[[ 33 -38  11  -8  41 -53  39 -38 -57  24  66  -9  16]
 [ -4  33 -27   9   3 -51   4  20 -10 -27  55 -55  -4]
 [  0   7 -16   8  -4   5  10  32 -24 -51  43 -14   3]
 [-16  29  22 -20  24 -30  -8 -45  10 -26 -48  82 -33]]
->
[[ 16  -9  66  24 -57 -38  39 -53  41  -8  11 -38  33]
 [ -4 -55  55 -27 -10  20   4 -51   3   9 -27  33  -4]
 [  3 -14  43 -51 -24  32  10   5  -4   8 -16   7   0]
 [-33  82 -48 -26  10 -45  -8 -30  24 -20  22  29 -16]]

[[ 62  41 -12 -46  56  55  69 -39  55 -36 -50  53 -55]
 [-60 -40  19  44 -58 -56 -72  40 -55  35  49 -55  53]
 [ 62  41 -12 -45  56  55  69 -40  56 -35 -50  53 -55]
 [ 62  41 -16 -46  57  55  71 -40  55 -36 -49  55 -54]
 [-64 -41  14  47 -54 -55 -68  38 -53  37  50 -53  55]
 [ 63  43 -20 -48  54  55  64 -40  53 -36 -50  54 -55]]
->
[[-55  53 -50 -36  55 -39  69  55  56 -46 -12  41  62]
 [ 53 -55  49  35 -55  40 -72 -56 -58  44  19 -40 -60]
 [-55  53 -50 -35  56 -40  69  55  56 -45 -12  41  62]
 [-54  55 -49 -36  55 -40  71  55  57 -46 -16  41  62]
 [ 55 -53  50  37 -53  38 -68 -55 -54  47  14 -41 -64]
 [-55  54 -50 -36  53 -40  64  55  54 -48 -20  43  63]]

[[-42  -7  -3  -3 -13 -33  29   7 -12 -13 -26  -2  47 -36  -9 -23]
 [ 15  25  32   0   0  14  55  -4  -7   2 -17  90  63  -8 -15 -21]]
->
[[-23  -9 -36  47  -2 -26 -13 -12   7  29 -33 -13  -3  -3  -7 -42]
 [-21 -15  -8  63  90 -17   2  -7  -4  55  14   0   0  32  25  15]]

[[ 30 -21  74 -42   0  74  31 -37]
 [-28 -64 -18 -15  60  -2  13  30]
 [-22  72 -35  53 -52 -71  63  75]]
->
[[-37  31  74   0 -42  74 -21  30]
 [ 30  13  -2  60 -15 -18 -64 -28]
 [ 75  63 -71 -52  53 -35  72 -22]]

[[  0  37  -4  -6  42 -12  69]
 [ 77  46  23  -4   4  71 -51]
 [ 38 -26  53  34  31  43 -50]
 [ 16   6 -16 -18 -15   4  -6]
 [ 32  37 -18 -38  20  15 -42]
 [ 24  -9   3   0 -11 -13   6]
 [  7  15 -26 -13 -15  22   1]
 [ 27 -35  13  27  50   4 -55]
 [-47 -48  -8 -30 -70 -46   9]
 [ 32  36 -24 -13  26  14  15]
 [ -6  12  27  38  -9  15   4]
 [ 45  -2  65  16 -16  68 -31]]
->
[[ 69 -12  42  -6  -4  37   0]
 [-51  71   4  -4  23  46  77]
 [-50  43  31  34  53 -26  38]
 [ -6   4 -15 -18 -16   6  16]
 [-42  15  20 -38 -18  37  32]
 [  6 -13 -11   0   3  -9  24]
 [  1  22 -15 -13 -26  15   7]
 [-55   4  50  27  13 -35  27]
 [  9 -46 -70 -30  -8 -48 -47]
 [ 15  14  26 -13 -24  36  32]
 [  4  15  -9  38  27  12  -6]
 [-31  68 -16  16  65  -2  45]]

[[-68  61   6]
 [ 21  16 -59]
 [-69 -70  45]
 [-76  27 -29]
 [ 12  50 -74]]
->
[[  6  61 -68]
 [-59  16  21]
 [ 45 -70 -69]
 [-29  27 -76]
 [-74  50  12]]

[[-82  13   4 -33 -36]
 [ 39  13 -13  26  15]
 [ 55 -51   0  -6  29]
 [ 37 -16   6  27  16]]
->
[[-36 -33   4  13 -82]
 [ 15  26 -13  13  39]
 [ 29  -6   0 -51  55]
 [ 16  27   6 -16  37]]
